B:
1: [  18   35 -251 -361 -254   36   55  176  -14  124   20 -196  195  371
   32   83 -356   27 -352  -67  269  103   54  394 -245 -153 -244  -26
 -115  226  294 -201    9  239  120   36  283]
2: [  21 -198  452   72  194 -173 -137  -92  115  -56 -110  193  -45   57
 -198  -75  121  318  -38 -147 -119  -21 -128 -141  217  247  158   14
  -34  -95   35  180  -32 -193 -261 -141   -4]
3: [ -59 -240   32 -135 -321 -133   87   19  116  197 -111 -188  149  387
 -148  110 -131  167 -402 -162  108  -69  175  370 -170   49 -282   11
  -45  194  206 -192   22  303  -25  -91  213]
4: [ -29  -97  -17 -261  -27 -155  -59  -77   55  129  -34  -49   93  409
  -45  213 -127  281 -316 -112  -27   31   71  307 -146  -15  -96   34
 -151  156  369  -35  117  288   35  -57  275]
5: [ -27  215    7  663  129  114   70  224  -77   20 -180  207 -138 -166
 -175 -307  133 -284  223   81   72   78 -182  -44  203  -48  -33  155
  342   36 -180   60  -80 -438  156  147 -527]
6: [-178  -81  -99  281 -192 -293  -50  -26  -40  196 -346 -120   17  347
 -124   41   -5  -15 -348 -258  214   70   59  267   22  212  -70  219
  153  237  -62  -41 -198  -26   -3  162 -204]
7: [ 100  556 -156 -217  209  325  143  153  -98 -136  465  -69   63  -56
  377 -170 -124 -100  287  306  -41  147   74  133    6 -365  114  -14
  203   29  137   46   18   60  207  401  176]
8: [ -27 -394  589 -308  180 -310 -118 -383  301  -29   23   66   36  356
 -247  248   83  716 -107 -167 -454 -189   92    7   72  268  115 -111
 -198  -79  275  128  228  281 -306 -352  450]
9: [  88  182   95  321   24  208  140   58  -28 -113   56   86  -57  -43
 -111 -263  125 -224  376  209  -65   11   35  -53  177  -29  -11   58
  416   65 -181   71 -118 -160   90  204 -372]
10: [  15 -336  598  116  217 -141  -95 -146  129  -46  -85  208 -104  176
 -245   29  163  413   52  -48 -308  -78  -41 -113  249  205   70   15
   46  -96   23  235   71 -120 -206 -170    0]
11: [ -20  140 -172 -187  -51   33   19  154  -17   57    8 -126  107  221
  -11    6 -308   22 -164  -54  181  158  -72  241  -78 -139  -90  -26
  -50  133  169 -122   37    3  101   40  201]
12: [ 199  268  -26 -401  115   87   -8  -23    6  -76  308    4  141   80
  145 -110  -51   82   23   19   57   77  -25    2    1  -12  173  -55
  -73   76  251   48  -15   88  -60  116  249]
13: [ -70 -268  326  650   10 -168   31   60   61   66 -361  269 -194   -3
 -333 -172  215   61  -21 -134 -144 -170 -114  -42  140  232  -45  139
  288  -58 -164   91  -65 -249  -71 -111 -459]
14: [ 106 -437  245  177 -294  -68   81   13  -35  -14 -218  142 -139  204
 -159 -115  104   -6 -152  -23 -114 -108  142  125  -33  128 -135  156
  349   47  -17   87 -267  155  -79   56 -383]
15: [  77  -99  116 -133   34   -9    2  -86  112  -65   -8  168    0  158
 -163   43  -10  188    4   57 -239  -75   40  118 -126  -56  -59  -30
   -1   11  316   25   88  268   28 -148   40]
16: [   7 -256  126  102 -168  -38   97   -9    1   36 -139   21  -94  259
 -168   11  -28   54  -85   15 -160  -28  125  218  -42  -36 -160   95
  251   83   71    3  -41  176   53   16 -146]
17: [ 266  505 -404  361 -126  519  390  369 -210  -70  214  100  -91 -206
   14 -473  -52 -665  482  359   61   34  -69   39  -51 -347 -127   55
  595  147 -126 -112  -70 -133  422  332 -538]
18: [-129    0  114  150   50 -121   55  -81  127   75  -84  -88    8  219
 -262   44  -76  182   36 -109 -133  -29  -25  105   91   72  -23  -29
   93   68  -24  -73  164  -45   12 -111   99]
19: [ 106 -146  165 -717   95 -183  -53 -377  152  -91  216  -69   55  367
  -60  218 -177  510 -109 -104 -399    4   94  120 -107    9  208 -128
 -178    1  459   28  196  499 -162 -190  586]
20: [ -80  339 -379 -257  -90   37  136   87   37  136  116 -340  189  288
  -59   61 -426   -8  -98  -94  172  139  -45  320 -129 -185 -102 -109
  -53  229  161 -303  216   96  197    6  401]
21: [-138 -194 -139 -382 -202 -229 -102   37   45  150 -235 -249  145  597
 -217  281 -531  283 -470 -303  206  158 -109  354 -155   29 -175  -71
 -240  199  203 -194  101   91   10 -193  401]
22: [  80  -90  277  -73  173  -55  -35 -132   68 -128   62  208  -74  125
  -44   -9   82  272  100   45 -334  -97   16  -21   25   61  134    5
  106  -75  158  181   21  127  -72  -29    5]
23: [ -19  198 -135 -159  -38 -128  -75  183  -51   68  -33 -123  127  -61
  174 -223 -155  -21 -414 -272  427  227 -125  138    3   27  156   78
 -124   54  148  -70 -246 -144 -169  177  173]
24: [  25 -195  245   49   24   10   97 -165  109  -50  -22   76 -105  241
 -296   72    9  185  190  113 -416  -78   98   98   27  -56  -87  -19
  215   22  109   36  164  201   63 -135  -31]
25: [  55 -156  -79  315 -223  -50   47  265 -120  181 -259  144  -41  250
  -92  -97  -21 -113 -298 -123  217  -61  -89  190  -95  108 -215  173
  172  173    4  -10 -138  -96  104   74 -362]
26: [ 140  497 -319  148   49  222  341  174 -195   98  292 -198 -125 -278
  110 -437  -99 -410  174   49   43  283  -98   78  139 -359  185  103
  390   84    6 -144   49 -167  179  336  -10]
27: [  17 -212  287  490   52  -88  -11   59  -37  -38 -258  321 -214    2
 -158 -178  207   22   31  -20 -167  -99  -75  -48  121  150   30  177
  330  -68 -109  202 -173 -184  -40   49 -497]
28: [  52  -82  -19   36   -8 -253  -74    3  -46   68 -177  123  -65  133
  -84 -107  -49  106 -283 -308   51    2 -205   10  -15  227  187   95
   23   29   86   41 -107  -88 -129  -31  -86]
29: [-186 -169 -170 -122 -205 -338  -54 -213  107  126 -316 -177   62  501
 -312  256 -249  201 -332 -274  -39   38   57  352 -177  102  -94   31
  -36  210  201 -174   51  306   30 -152  139]
30: [ -25  -81  -31  139  -79 -162  -17   63  -97  102 -204  -32  -69  244
 -107  -63 -126    1 -209 -206  117  112 -123  106   74  119   41  128
  157  116  -63   11 -116 -168  -18   90 -133]
31: [ 211  121  355  277  222  123  164  -31  120 -142  238  342  -90 -262
  -61 -340  371   62  397  134 -363 -304  -20 -247  121  127  187  -27
  290 -147  -13  160   40  -41  -90  -21 -220]
32: [ -76 -392  295 -240  -74 -316 -133  -59   86  131 -155  -77   66  439
  -82  184 -136  471 -496 -303   34    0   17  203   -2  216  -30   26
 -187   53  185   33   -3   95 -229 -129  331]
33: [ 258  202 -121  348 -181  255  242  148 -135  -23   73  128  -63 -121
  -37 -425  214 -479  231  168   95  -18   53  -22   48  -19  -45  153
  490  164 -103   10 -252  -60  125  302 -561]
34: [ -30 -420  301 -347 -167 -287 -109 -112  168  119 -124  -83  153  445
 -139  194  -88  466 -505 -277   47  -67  107  230  -83  237 -108  -19
 -253   93  283  -24   -9  262 -257 -204  369]
35: [-126  120  108  255   -7   68   17   44  132 -284 -131  145   10    5
 -126 -116  -28  -11  319  163 -151 -167   62   34  -39   44  -43  -53
  329  -69 -185   42 -197    1   53   61 -324]
36: [  95   58  119  354  -80  152   59  276 -105  -49  -76  156  -42 -149
   45 -372  146 -268   19   86  233   63  -12    0  130    9  -55  163
  312   29 -133  102 -348 -264  -22  282 -455]
37: [  14 -635  639  632  -50 -239 -138   73   37   66 -529  402 -197   80
 -411 -167  340  155 -224 -205    9 -115 -134 -137  267  421 -100  215
  168  -60 -168  252 -258 -386 -284 -163 -587]
38: [  21  -34    0  -91  -37  -75  -13 -116   63   35  -48   21   57  304
 -147   90  -19  121  -74  -28  -73   -6   71  174  -70   37  -68   31
   18  154  215   -8   36  208   45  -29   27]
39: [  11  323   31   35  207  141  117  -18  122  -86  212   60   46  -42
  -41  -89   21   65  306  172 -223  -68   20   46    6 -141   34  -79
  117   -7  133  -15  181   74  124   12   91]
40: [  69 -197  261 -118   -2 -181  -10  -54  168   62   31  174   88  204
  -32   38  121  388 -252 -156 -140 -302   50   88 -146  239   -5  -26
 -115   -8  272   44   62  256 -160 -177  171]
41: [  83  257  -48  558   23  124  270  198  -13  105   36  129  -88 -183
 -136 -363  156 -245  215   16  -29 -151 -124  -39   82   16  -10   62
  370   47 -142  -74   65 -235  137   68 -341]
42: [ 217  330 -207 -286 -195  349  325  217 -112   35  432 -303  118   12
  209 -282 -203 -279   60  160  193  174  135  209  -13 -316  -73  -25
  237  179   87 -178  -34  110  123  326  217]
43: [  51 -199  404  442   -1   -9   -7   96   53  -46 -198  258  -71  -15
 -232 -231  232   13   74  -11    3 -121  -61 -124  199  243  -54   83
  234  -28 -179  152 -184 -281 -139  -19 -419]
44: [ 100 -138  126  335 -108  -19   55   40   -9   80 -165  204  -57   76
 -175 -159  243  -94  -74   -4   14  -72   48   66   21  114 -120  172
  213  116   64   66 -142    8    6   51 -397]
45: [  11  178   56  181   50  131   84  176  -77  -17   61  -20  -25  -35
   72 -219  -13 -121   84   89   91  134   -5   73  150 -111    7   90
  251   41  -76   47 -119 -198   51  259 -124]
46: [ 292  305 -215   85 -197  313  251  233 -196   71  258  -32   50  -30
  183 -372  114 -456   61  169  277   95  110  110   16 -131  -80  157
  347  247   31  -29 -215    1  150  427 -280]
47: [   7  276 -280 -212   12  -60  134  -10  -32  135  137 -277   31  116
  -39  -78 -301   -4 -108 -190   44  208 -122  175    2 -144  148  -23
   20  132  164 -204  173   17   60   36  355]
48: [ 273  415 -135 -269  174  203  159 -174   21 -104  439   49   57   88
    9 -102   34  -28  403  192 -272  -45   27  -49  -19  -90  182  -90
  153  122  227   15  196  233  143   83  121]
49: [  93  325 -248  360   -1   99  115  169 -155   12  -27  121  -86 -103
   27 -322   64 -354  115   37  113   69 -105   29   27  -46   74  163
  357  110  -61   15 -171 -173  163  286 -433]
50: [  61  -34   85  211  -59  -16  159  110  -57  165   12  -46  -71   77
  -60 -179   30  -33 -105  -96   27   24  -27   91  116   19  -15  110
  217   88  -21  -26   13 -117   -3   99  -57]
51: [ -38  -49 -157  289 -169 -261   -5  -23  -86  284 -281  -73   -6  336
 -188  -21   38  -82 -335 -309  239   74  -57  173   57  252  -26  221
  123  293  -23  -56  -97 -102   11  103 -220]
52: [  27 -390  457  -35   18 -149 -106  -37   50  -24 -121  154  -54  198
  -56   18  102  323 -226  -68 -118  -17   72   77   78  126  -15   96
   16  -50  145  197 -128   58 -206  -25   -6]
53: [ 110  151 -220  176 -296  109  295  305 -144  241   71 -211   18  -45
   67 -355  -66 -349 -231 -106  345  114   11  220    8 -111 -109  135
  267  197  -22 -211 -124  -92   67  261  -82]
54: [-107  107 -400 -322   -5 -315  -35  -62  -63  225 -119 -300   11  408
 -146  153 -529  176 -400 -427   99  280 -277  266  -79  -37  163  -10
 -161  178  231 -225  224   -2   54 -107  454]
55: [ -92  252 -208   67  -64   43  100  199  -24  151   -4 -224  114  204
  -57  -50 -265  -78  -91  -79  260  139  -85  229   21  -88 -122   -3
   59  192  -25 -183   72 -162  147   98  124]
56: [-161 -302  218  313  -79 -342 -156  -16  -14  136 -440  -19  -58  295
 -255   -1   -1  136 -337 -330  182  118 -103   74  215  324    9  182
   86  104 -165   77 -210 -298 -186   14 -206]
57: [  88 -529  749  435    7    0    6    8  109  -93 -181  394 -165   41
 -239 -136  404  213   91  125 -300 -247  129  -89  189  208 -147  118
  294 -123  -77  293 -160  -62 -185  -75 -443]
58: [-145 -572  428  337  -88 -393 -221  -44   97  131 -562  163  -56  417
 -435  124   57  336 -377 -344   63  -65 -121   39  149  450 -122  126
  -31   61  -90  123 -123 -236 -227 -239 -237]
59: [ 198   39  201  408  176   89   61   44   -7 -133  -11  475 -177 -164
 -108 -291  309  -59  299  129 -276 -215 -117 -193   53  101  114   86
  328  -94    1  216  -72 -108   29   22 -512]
60: [ -15  242  -79  147 -107  138  219  131  -19   60  119 -193   47  -11
   44 -212  -29 -194   59   74  106   83  132  199   60 -153  -78   64
  288  129  -47 -117  -66   -3  100  258  -27]
61: [ -69  105  109  -43   48   15  122  -63  104    4  134 -139   36   57
  -14  -33  -22  122   50   56 -160   34  163  195   38 -144   -7   -2
  122   27  133  -54   87  169   16   73  213]
62: [   5 -400  402  170  -85 -230  -68  -87  139   -5 -282  211  -59    9
 -232 -107  235  201 -256 -158  -95 -108   67   43   23  218  -20  115
   41  -60  150   96 -194   96 -263 -139 -191]
63: [  -9 -393  123  555 -370 -166  201  138  -20  309 -347   -1 -107  258
 -338 -132   99  -80 -305 -245   90 -165   13  177   29  245 -266  182
  324  183 -170 -114  -69  -92   -5  -53 -375]
64: [ -16 -795  897  108  120 -349 -199 -299  234  -48 -233  427 -120  458
 -244  281  379  756 -163  -65 -558 -407  190   -9   63  442  -59   77
    4 -130  154  394   14  258 -298 -282  -84]
65: [ 128 -152  757  534  284   78   -2   90  124 -167   70  542  -98 -156
   12 -269  559  241  317  188 -299 -423   30 -293  244  322   58   63
  292 -217 -181  405 -130 -241 -188   45 -438]
66: [ -45  184 -202 -246  -52 -102   28   86  -29  113   47 -233   98   92
   99  -77 -262   36 -326 -208  219  213  -48  252  -56 -108   82   27
  -74  100  212 -148  -26   42  -34  114  327]
67: [-221   44 -358  392 -164 -187   20  214 -192  234 -439 -197 -122  240
 -199  -58 -350 -228 -313 -278  307  320 -223  298   55  -68  -81  206
  229  204 -147 -166  -97 -333  181  149 -235]
68: [ 168 -488  403 -278  -84 -347 -124 -347  146   54  -89  160   21  300
 -176   75  262  422 -386 -260 -190 -144  140   29  -32  369  104   82
 -140   51  376  143  -91  382 -361 -190  110]
69: [-124  363 -425    0 -122  100  187  229  -83  156   29 -319   68   42
   65 -102 -333 -242 -156   -2  244  292   21  419  -95 -397 -141   66
  121  185  154 -275   40   38  258  230  162]
70: [ -10  290  -34  -62  322   -4  -26  -61   -5  -84  120   41  -52  103
  -27   -8 -150  142  219   22 -206  115 -172  -12  104  -88  225  -34
   80  -10   84   75  169 -111   95   43  130]
71: [-227 -465  305 -106 -109 -551 -168 -239  220  183 -373 -150   67  427
 -339  222 -106  535 -563 -513   -1  -28  -11  189   33  384   27   13
 -235   58  135  -71   24   92 -342 -314  335]
72: [ -80 -346  275 -169 -289 -208  -25   60   41  155 -105 -263  148  421
   11   58 -124  265 -503 -261  267   27  160  264   52  225 -140   61
  -29  142  -21  -34 -193   42 -246   77  249]

[ 268  212 -116  223 -175 -173 -435  203  365 -125  228   31   22   38
 -160 -217  222 -187 -375  223 -103   72   33  154 -325  176 -330   63
 -207] : 43
[  60 -528 -420  -25 -316 -175  -45  236  176   72  338 -488   20   10
    9 -324   58 -214 -347  135  451  208  167  -68  -14  168 -141 -236
   35] : 30
[-139 -322  -81  -75  124   19  135   64  -34  -90   88  -63  173  -54
   19  -10   76  -99  164   95  268 -152  178 -144   44   23   14 -368
  108] : 14
[-344 -132 -155 -148   94  100  401 -461 -415   65  339   38  153  -15
  193  158  148    1  139   58  -35 -341    2 -308  -85   21  284 -293
  213] : 45
[-193 -175 -175  -44   82   96  280 -311 -176  105  342   23   92 -100
  178   96   98  -61  -23   52  147 -221   35 -162 -220   66  174 -290
  235] : 69
[ -31  106  176 -148  133 -135  152 -118 -329 -102   70  168   57   85
   81  174  212    7  346  -14 -141 -183   56  -22   33 -113  183 -142
   70] : 48
[ 193   93  264 -137   -9  229 -246  168   93  201 -238  217 -115 -100
  262 -349 -137  -85  247  -83   89 -337  -25  140   23  -14  117  270
   21] : 40
[-353  -81  -52 -191  213  151  367 -475 -507  -25  198  213  198  -27
  187  237   80    1  303   43 -179 -518    6 -285 -103   12  347 -268
  198] : 32
[ -17  264   30  428 -140   49 -303  108  567  -80  119  124  238 -100
 -128 -210  319 -127 -214  433  121  268  142  137 -186  159 -490   46
 -158] : 16
[ 197  273  176  -67    1   29 -135   16  -37  145  -36  214 -190  -32
  129 -158  195  -91  147 -160 -112 -159   -5  104  -85    4   71  128
   35] : 3
[ 133  104   80  -50  -46   20 -196  169   30   59  -92  143    9  -56
   46 -170   88 -168   59   51   16  -74   20  157  -83   78  -55  171
  -64] : 31
[ 129 -566 -606    5 -525  -97 -165  169  290  193  436 -510  -62  -48
   13 -486  -73 -308 -600  139  423  119  172  -37 -110  338 -174 -155
   29] : 7
[ 104  228  129  316   76  -11 -222  145  322  -31   60  217   84  -58
   -4 -128  337 -118  -84  200  113  277  113  184 -337    5 -274  102
   -2] : 71
[-209  -56  -52 -184   83  -54  410 -322 -524   20  289  103   39  114
  105  128  228  -33  257  -60  -71 -195  138 -244   28 -100  305 -211
  236] : 56
[  95   66 -459  550 -458 -238 -519  195  651 -297  455  -59  342   30
 -437 -256  264 -345 -801  688  -23  420  257  191 -449  423 -731   22
 -329] : 70
[ 159  264  271   37  124   40 -103  140  172   70 -109  240  -45 -148
   42  -12  210  -83  184  -35  145  -33   40  220  -69   -5  -88  -14
   22] : 47
[-353 -144  -60 -144  221    5  477 -247 -394  -65  230   55  254  -16
   26  286  228  -23  288   99  147 -179  122 -244   61  -56  177 -404
  187] : 19
[  57  107  -27  142 -203   19 -291  189  301  -99   93  114  216    8
 -122 -257   -2 -169 -146  374   73  -43  122  108  -47  124 -268  150
 -184] : 59
[ -27  -70    8 -112   95  142  137  -66 -122  102  198  171   40  -16
  159  -87 -102  -62   84   22  206 -334   56  -86  -97  -81  210  -20
  183] : 23
[ 114  200  247   96 -145  113 -175  196  282  116  -46  174   15   -8
   85 -367   42  -66  128  140  231   27  142  130  131  -79 -119  248
  -17] : 49
[-263 -145  -95 -149  193   59  274 -403 -479    2  189  100   84    1
  225  144  223  -30  232  -48 -211 -308   15 -267 -200   20  304 -250
  219] : 72
[-108   68 -129 -166   25  -59  165 -278 -386   50  256   15  -13   43
   98   81  299  -59   56  -62 -233 -230  -71 -188 -130   66  188 -146
   63] : 20
[  32  168   52  126 -249  248 -366   12  298  187  -19   97   55  -82
  222 -473   11  -94 -101  225  -27 -115  -75   59 -127  140 -123  367
 -114] : 65
[-170 -336 -243   15  -77 -106  222  -63   21  145  434 -494   72   19
  235 -133  337   26 -155  114  402  261  -47 -263  -57  -29   10 -315
  134] : 9
[ 223  377   98  168 -214   14 -269   88  362  121  172  122  -71  -26
   18 -281  156  -81 -183  130   59    8   -5  164 -104   61 -193  188
  -97] : 5
[-186  -27  -14 -174   72   97  304 -195 -192  117  269  -31   84  -23
  163   33   82   37  150   30  201 -316  -55 -232   92  -70  207 -219
  127] : 15
[-349 -406 -203  -72   49  131  280 -185 -140  -12  260 -101  301  -52
  145   -2  -17  -51   78  238  280 -222  113 -270   -6   45  117 -316
  161] : 27
[ 130  123 -440  504 -526 -324 -490  174  530 -250  572 -121  311  167
 -341 -309  259 -279 -846  710  -55  489  158  162 -453  295 -626  201
 -334] : 12
[ 189  292  -11  295 -291 -161 -298  138  351  -53  259   83   44   99
 -129 -275  271 -144 -279  286   -6  277  159  172 -157   63 -332  188
 -136] : 38
[ 230  307  249 -207  -54  137    0   99  -79  299 -103  311 -278  -72
   84 -233   19 -135  264 -274  119 -282   92  139  177  -51  154  202
  108] : 66
[ 285  302  295  -55 -159 -127  -34  251  -11  132  -10  242 -153  103
  -11 -217  118 -123  191  -56  186  142  217  265  195 -179    2  303
   44] : 68
[  43  166   28 -273  230   -6   64 -170 -312 -116  104  223  -84    2
  -39  181  132  -47  265 -218 -334 -696  -38 -176  -28   54  239 -358
   22] : 21
[  15  140  234  138  -64  260 -216   33  337  119 -115  206   51 -139
  183 -314   27  -45  164  131  131 -137   89   90   14   36 -100  117
   12] : 64
[ 137  414  319 -143   -9  197  -30  -12   53  294  -92  209 -223 -120
  180 -198  141    4  289 -215   61 -319  -83   48  186  -43  109   99
   31] : 57
[ 382 -481 -523   58 -483 -327 -386  437  364  118  314 -513 -110  -37
  -42 -410   42 -373 -702  139  394  420  108  264 -316  344 -312  -15
  -79] : 53
[ -27 -132  -55 -204  -68 -151  193 -198 -390    4  264  -11   11  126
  170   50   55  -36  130   -2  -75 -194   63  -77  -11  -49  280 -115
  139] : 46
[ 198  266 -385  219 -490 -198 -405   96  303  -73  434  -27   44   93
 -328 -308  227 -297 -636  333 -199   91   90   91 -252  343 -412  153
 -292] : 11
[-384 -386 -180 -106  -39  102  323 -102 -192   49  263 -183  344   23
  165  -89    1  -39   77  316  383  -60   75 -285  111  -44  111 -134
  118] : 28
